In the rows, zero is written as 128.
Each row is followed by its class. Each block has new classes.
[131 143 138 137 137 123 141 128 152 123 134 194 142 168  75 152 183] | N
[ 94 139 128 105 128 125 134 123 152 116 134 153 115 106  91 200 182] | U
[126 129 119 143 126 164 190 130 143 101 119 204 123 173  75 108 174] | X
[142 148 112 134 111  95 118 121 142 101 118 188 106 168 108 101 152] | N
[103 124 108 151 108 139 152 138 148 106 103 187 123 161 123 227 141] | Q
[111 132 117 110 143 122 196 130 133 103 114 141 115 124  73 202 232] | U
[131 136 119 111 150 155 139 126 141 117 106 168 127 125 108 203 210] | U
[160 133 120 118 142 138 148 131 148 108 129 149 136 137 102 149 145] | X
[ 86 137 102 105 154 129 182 117 135 105 117 206 143 166  74 239 224] | U
[129 129 133 126 115 107 181 131 136 112 126 159 135 153 110 152 145] | Q
[105 120 125 132 149 102 208 131 157  91 130 183 129 141 118 187 143] | Q
[121 139 123 125 109 100 111 125 138 106 131 138 128 133 110 148 185] | E
[117 134 116 111 137 143 160 125 160 105 137 165 123 127  84 222 243] | U
[136 132 116 132 130 157 164 129 128 102 131 157 120 149  65 138 163] | X
[144 116 116 124 143 115 156 140 131 129 127 164 121 126 101 220 154] | U
[121 138 125 122 125 131 151 118 140  85 129 171 120 160 112 151 163] | E
[125 134 127 133 147 125 191 128 156  88 112 189 138 190  94 162 145] | Q
[120 128 127 127 128 145 173 133 145  72 132 196 126 175 102 181 182] | Q
[114 131 115 131 101 160 105 130 154 120 120 148 128 157 133  83 155] | N
[122 123 133 117 133 119 154 115 117  97 115 110 126  75 118 160 163] | U
[108 114 129 124 130 138 161 129 123 120 141 115 139 103 116 131 166] | U
[121 137 113 124 132 119 160 133 169  92 134 205 142 159  91 189 193] | Q
[135 134 133 126 134 146 177 120 138 144 115 174 127 157  86 150 151] | X
[142 134 136 122 156 149 188 131 145 108 115 211 135 177  68 149 166] | X
[115 198 125 135 120 110 169 138 135 117 125 151 142 161 137 147 141] | Q
[138 135 130 129 130 160 154 106 148 110 110 165 133 164  94 176 185] | X
[113 124 151 142 120 136 161 127 140 124 127 139 131 105 151 129 126] | Q
[135 144 131 130 144 105 113 121 154 113 122 210 144 216  37 148 199] | N
[117 123 136 125 147 156 185 123 161  67 126 213 141 155 100 237 219] | Q
[120 132 114  97 123 128 143 117 136 107 115 155 127 123 102 163 171] | U
[134 158 138 131 122 169 123 126 135 103 124  91 112 114 128  42 248] | W
[129 123 103 103 180 157 176 119 112 100 104 186 119 119  77 248 230] | U
[118 134 108 117 147 151 155 115 127 131 129 152 114 116 108 221 165] | U
[135 141 125 118 144 162 141 124 140 120 139 154 127 129 101 223 222] | U
[128 149 111 128 133 129  84 126 148 102 129 181 130 198 121 154 156] | N
[137 145 150 122 128 124 156 131 135  89 107 113 131 132 123  93 156] | W
[123 130 124 119 104 138 147 139 135 125 111 138 133 135 143 103 100] | Q
[126 127 128 114 116 111 128 117 137 107 135 192 140 173 105 188 167] | E
[113 110 118 135 118 150 183 131 148  84 127 157 119 143 104 161 181] | Q
[123 152 143 106 129 110 121 112 129 128 129 164  89 193 106 114 177] | N
[116 134 122 120 119 148 148 133 140 124 128 168 113 130  96 213 190] | U
[116 122 127 128 132 103 118 121 152 145 139 159 142 152 124 121 119] | N
[118 127 109 123 125 123 188 147 155  88 132 216 137 167 105 221 179] | Q
[123 116 139 113 127 136 167 125 128 116 129 125 119 100 100 149 197] | U
[127 127 111 109 127 129 162 123 115 109 128 154 146 107  97 218 182] | U
[127 133  83 133 146 226 170 117 154 125 100 183 127 169  73 174 207] | X
[119 123 125  98 126 150 138 118 150 108 103 143 111 111  98 194 156] | U
[132 133 117 115 136 113 152 124 127 119 133 153 137 140  87 183 166] | U
[136 134 148 121 140 148 215 138 117  86 107 133 107 146  85 124 212] | X
[126 134 110  92 132 158 155 128 133 101 112 149 122 124  62 222 231] | U
[111 129 103 130 125 146 170 125 135 119 125 169 116 169 105 116 135] | X
[131  98 127 120  78 134 154 122 118 112 118 134 126 115 111 165 157] | U
[ 92 118 126 118 129 109 166 133 138  72 132 160 132 128 113 162 177] | Q
[111 147 128 144 139 129 153 129 142 122 137 155 131 167 115 121 150] | X
[138 123 109 125 120 167 119 132 122 101 151  99 118 105 110 188 191] | W
[115 148 142 124 129 143 131 129 150  62 110 206 130 158  96 188 184] | E
[138 130 136 123 129 140 154 108 113 142 126  92 126  95 129 184 117] | U
[107 123 124 111 156  22 154 129 110 121 119 136 113 130 112 175 168] | U

Each row is followed by its class.
[112 116 104 136 145 109 140 130 111 146 150 141 117 138 126 129 133] | sj
[138 125 133 122 130 132 138 145 121 132 107 122 121 130 119 133 133] | nz
[121 142 111 137 147 130 117  98 147 125 131 129 139 154 151 126 134] | nm
[110 152 128 146 104 115 100 130 143  92 166 135 120 107 133 126 118] | lz
[134 130 122 144 140 118 126 106 136 137 120 123 143 122 138 135 118] | lg
[128 105 130 136 132 119 126 108 140 140 126 124 168 133 128 133 126] | lg
[122 135 114 138 147 109 130 110  91 134 142 128 112 139 130 128 134] | sj
[128  94 104 139 145  86 119  98 111 125 141 144 151 136 144  99 130] | lg
[135 121 124 128 151 117 121  80 106 140 121 115 148 126 142 127 126] | lg
[134 133 119 120 142 136 117 111 182 112  99 133 150 141 141 139 146] | cp
[125 123 113 132 133 131 102 116 157 120 140 128 134 141 150 128 146] | nm
[130 126 124 122 126 126 107  99 119 105 128 129 127 106 130 133 118] | bm
[110 140 111 145 162 112 149 119 138 149 138 133 135 142 126 138 129] | lz
[121 111 114 132 153 110 144 129  89 147 131 126 130 138 128 126 122] | sj
[116 134 139 132 143 135 134 159 147 137 122 128 147 133 121 130 145] | Ll
[137 108 110 114 142 115 116  89 120 138 123 125 143 131 149 135 121] | lg
[141 101 110 131 140 111 141  94 133 152 123 145 158 150 145 122 126] | cp
[105 127 135 132 141 144 156 138 148 147 131 131 137 133 109 136 155] | Ll
[134 108 111 131 124 106 116  68 111 166 149 127 147 126 141 142 114] | lg
[138 113 109 127 132 114 116  89 149 142 133 129 143 135 140 142 138] | lg
[125 123 121 128 121 119 116 116 132 143 161 129 124 122 128 133 130] | lg
[137 128 100 133 146 106 126 111 165 134 120 143 152 137 149 141 123] | lg
[ 98 141 109 145 112 106 128 108 151 125 187 152 112 102 119 146 112] | lz
[146 114 129 116 133 127 116  88 117 147 113 118 140 116 132 137 125] | lg
[143 108 122 122 119 105 126 108 158 140 117 131 158 131 142 142 125] | lg
[112 119  89 130 151  96 120  99 115 126 144 142 151 116 143 132  98] | lg

Each row is followed by its class. Each block has new classes.
[141 130 134 113 116 103 118 128 132 123 128 146 128 150 140 124 131] | zt
[ 93 125 127 100 149 145 128 125 132 139 131 123 138 131 106 139 127] | gg
[ 91 137 120 139 124 151 119 116 130 116 131 104 126 135 133 136 133] | Dn
[ 30 145 130  99 137 138 139 127 118 134 135 111 133 131 117 135 129] | gg
[ 97 131 111 130 125 140 121 116 136 123 129 106 127 131 140 137 128] | gg
[ 64 138 133 149 122 112 142 142 130 132 144 120 127 115 135 125 130] | ls
[ 56 124 133 102 134 139 115 132 132 122 150 118 129 131  96 127 145] | qc
[ 47 132 129 141  96 104 148 131 134 126 133 127 121 124 153 130 148] | ls
[186 127 114 144 117 150 131 118 136 115 137 123 130 144 142 120 130] | Sg
[185 122 141 128 118 121 131 130 129 125 121 147 127 121 132 122 128] | Ds
[ 74 126 129 135 136 142 134 118 123 134 132 101 137 127 134 139 130] | gg
[119 130 120 103 119 116 129 125 127 110 126 132 129 183 132 129 124] | Sg
[ 68 127 136 137 106 114 150 128 133 137 132 127 126 113 154 146 117] | ls
[169 131 133  97 114  95 126 129 123 114 128 142 121 164 133 118 131] | Sg
[143 131 135  91 116 119 108 140 124  44 132 145 130 174 116 117 129] | Sg

Each row is followed by its class. Each block has new classes.
[124 143 122  96 127 101 121 134 105 125 103 122 147 112 130 104 131] | [44]
[137 109 145 129 121 137 152 121 129 109 124 133 152 146 143 133 132] | [51]
[153 135 122 121 114 116 131 134 103 124  92 117 143 124 134 130 137] | [44]
[145 165 150 124 121 147 123 133 108 132 119 149 113 148 134 130 162] | [49]
[128 144 123 104 126 113 128 143  97 114 105 120 181 128 137 108 131] | [44]
[114 147 137 106 128 129 130 141  93 117 123 120 146 128 130 115 129] | [49]
[142 138 120 117 134 103 130 126 103 133  80 137 142  87  97 116 136] | [44]
[116 105 153 128 130 141 138 127 131 118 138 117 145 147 137 127 113] | [51]
[115 102 144 117 140 132 139 127 134 105 140 114 170 149 156 132 113] | [51]
[165 140 136 127 142 128 123 142  99 131  97 124 116  90 101 114 121] | [49]
[120 125 135 113 118 117 151 134 128 121 150 121 154 155 139 143 141] | [51]
[139 139 123 119 124 117 120 141 118 133 101 120 132 111 102 121 139] | [44]
[127 144 168 108 130 118 150 140 107 119 121 123 115 150 125 126 126] | [49]
[123 120 162 116 126 173 156 140 129 114 148 125 148 163 155 136 146] | [51]
[154 136 122 126 130 121 118 145 109 106  88 114 133  84 106 119 127] | [44]
[118 129 118 127 142 119 116 145  97 121 109 114 171 115 135 129 110] | [44]
[129 153 130 115 137 120 149 146 102 114  88 129 148 132 139 125 150] | [44]
[117 112 173 124 135 130 151 117 127 120 140 113 162 143 151 172 129] | [51]
[125 147 182 111 133 127 152 127 119 123 153 136 124 149 135 135 121] | [49]
[118 131 152 113 123 110 155 119 134 125 147 119 134 148 131 138 123] | [51]
[ 96 151 129 109 124 109 137 145 121 135 109 119 150 124 132 106 129] | [44]
[ 99 142 138 103 144 139 142 147  99  78 138 121 184 162 171 128 128] | [51]
[133 155 143 121 132 124 148 131 110 130 124 129 130 140 129 117 145] | [44]
[130 140 134 114 119 115 127 136 113 133 101 114 143 113 124 119 144] | [44]
[105 108 146 115 106 125 159 127 125 115 153 119 182 170 181 136 127] | [51]
[132 165 148 112 121 129 157 140 103 118 109 114 135 155 142 132 181] | [44]
[106 170 144 119 135 118 116 142 102 126 133 128 134 134 131 123 104] | [49]
[108 129 155 127 130 126 158 133 102 107 130 125 157 161 167 125 137] | [51]
[135 124 127 129 133 105 110 142 118 138  91 115 136 102 100 132 126] | [44]
[124 136 160 126 144 126 167 128 121 123 143 122 137 154 152 141 164] | [51]
[131 117 159 137 131 140 134 138 127 115 131 130 128 133 128 130 127] | [51]
[133 143 133 114 133 124 145 129 126 121 125 121 121 134 131 113 103] | [49]
[129 130 177 104 129 124 166 133  99 100 108  96 164 143 142 121 148] | [51]
[147 115 141 133 145 117 131 119 122 117 107 113 120 109 127 133 114] | [51]
[138 124 179 135 134 122 160 134 116 110 117 114 103 119 118 141 128] | [51]

Each row is followed by its class. Each block has new classes.
[130 127 114 143 117 156 130 139 136 134 161 117 119 126 124 132 136] | dh
[154 110 128 148 145 140 131 148 116 141 151 119  90 126 108 137 138] | Mt
[137 146 127 128 124 165 124 153 140 117 152 135 132 133  98 125 145] | gm
[177 110 131 127 114 121 143 167  97 129 149 106  92 130 100 126 136] | Mt
[133 120 120 143 139 128 124 123 114 145 151 115 110 132 132 134 134] | dh
[166 120 128 135 120 145 133 147 120 139 142 129 101 121  98 128 136] | gm
[147 126 119 136 120 141 132 140 136 136 142 121 126 127 111 125 131] | Mt
[185 116 118 136 122 143 140 136 108 139 163 104  84 129 101 129 151] | dh
[185 118 115 141 118 144 138 156 109 128 148 113 105 110 102 144 141] | Mt
[159 122 134 135 128 116 146 128 109 127 153 112 111 124 112 127 121] | sb
[132 120 117 138 132 120 133 119 121 138 150 113 117 124 133 126 130] | Mt
[148 153 130 120 105 129 132 131 130 125 136 128 144 110 114 117 130] | gm
[190 117 125 125 123 107 142 141  84 135 115 112 105 122 128 128 114] | sb
[153 134 128 127 105 104 133 160 115 118 126 125 141 112 121 114 106] | gm
[174 145 131 132 113 137 134 157 104 114 142 122 112 107 100 129 135] | gm
[147 111 115 140 118 134 128 161 112 127 146 112 117 129 123 127 143] | gm
[151 158 123  51 121 160 133 131 130 119 139 123 133 121 105 121 137] | Mt
[144 108 118 130 131 118 134 133 110 143 138 102  92 147 127 131 134] | gm
[136 121 123 132 133 142 134 115 124 125 154 119 119 120 121 118 133] | dh
[145 137 123 136 123 156 132 145 126 127 137 108 129 117 109 121 127] | Mt
[108 114 118 130 144 164 125 121 149 142 159 106 102 109 162 132 146] | dh
[157 101 131 138 153 139 139 116 116 151 162 109  93 125 113 135 133] | dh
[160  98 106 135 132 141 132 128 141 147 150 104  87 121  93 138 149] | dh
[157 129 125 126 126 142 126 156 113 133 142 128 112 121 119 132 146] | Mt

Each row is followed by its class.
[129 115 148 118 130 124 129  96 137 122 127 125 129 146 102 119 129] | ph
[138  98 122 139 136 109 143 132 110 122 112 150 130 101 110 124 119] | Ng
[128 155 119 123 119 125 141 110 127 128 110 114 132 138 131 121 155] | dt
[118 113 148 121 139 115 139 119 121 121 118 130 124 127 110 110 121] | Ng
[125 144 125 124 126 124 142 115 123 129 110 120 128 127 132 105 142] | dt
[145 121 120 125 124 135 114 109 140 128 142 133 141 144 116 145 131] | sl
[147 129 117 137 160 143 142 107 119 118  81 130 129 119 127 131 139] | ph
[121 140 131 113 130 130 132 110 127 129 116 121 132 145 126 117 140] | ph
[157 102 142 152 153 141 137  93 137 126 100 144 130 121 109 125 112] | Ng
[139 115 135 123 129 120 137  99 131 126 123 138 137 137 104 115 131] | Ng
[128 136 122 112 122 138 119 117 134 131 135 122 137 145 126 125 133] | sl
[145 120 159 136 150 146 135  79 152 130 113 128 127 147 108 113 121] | ph
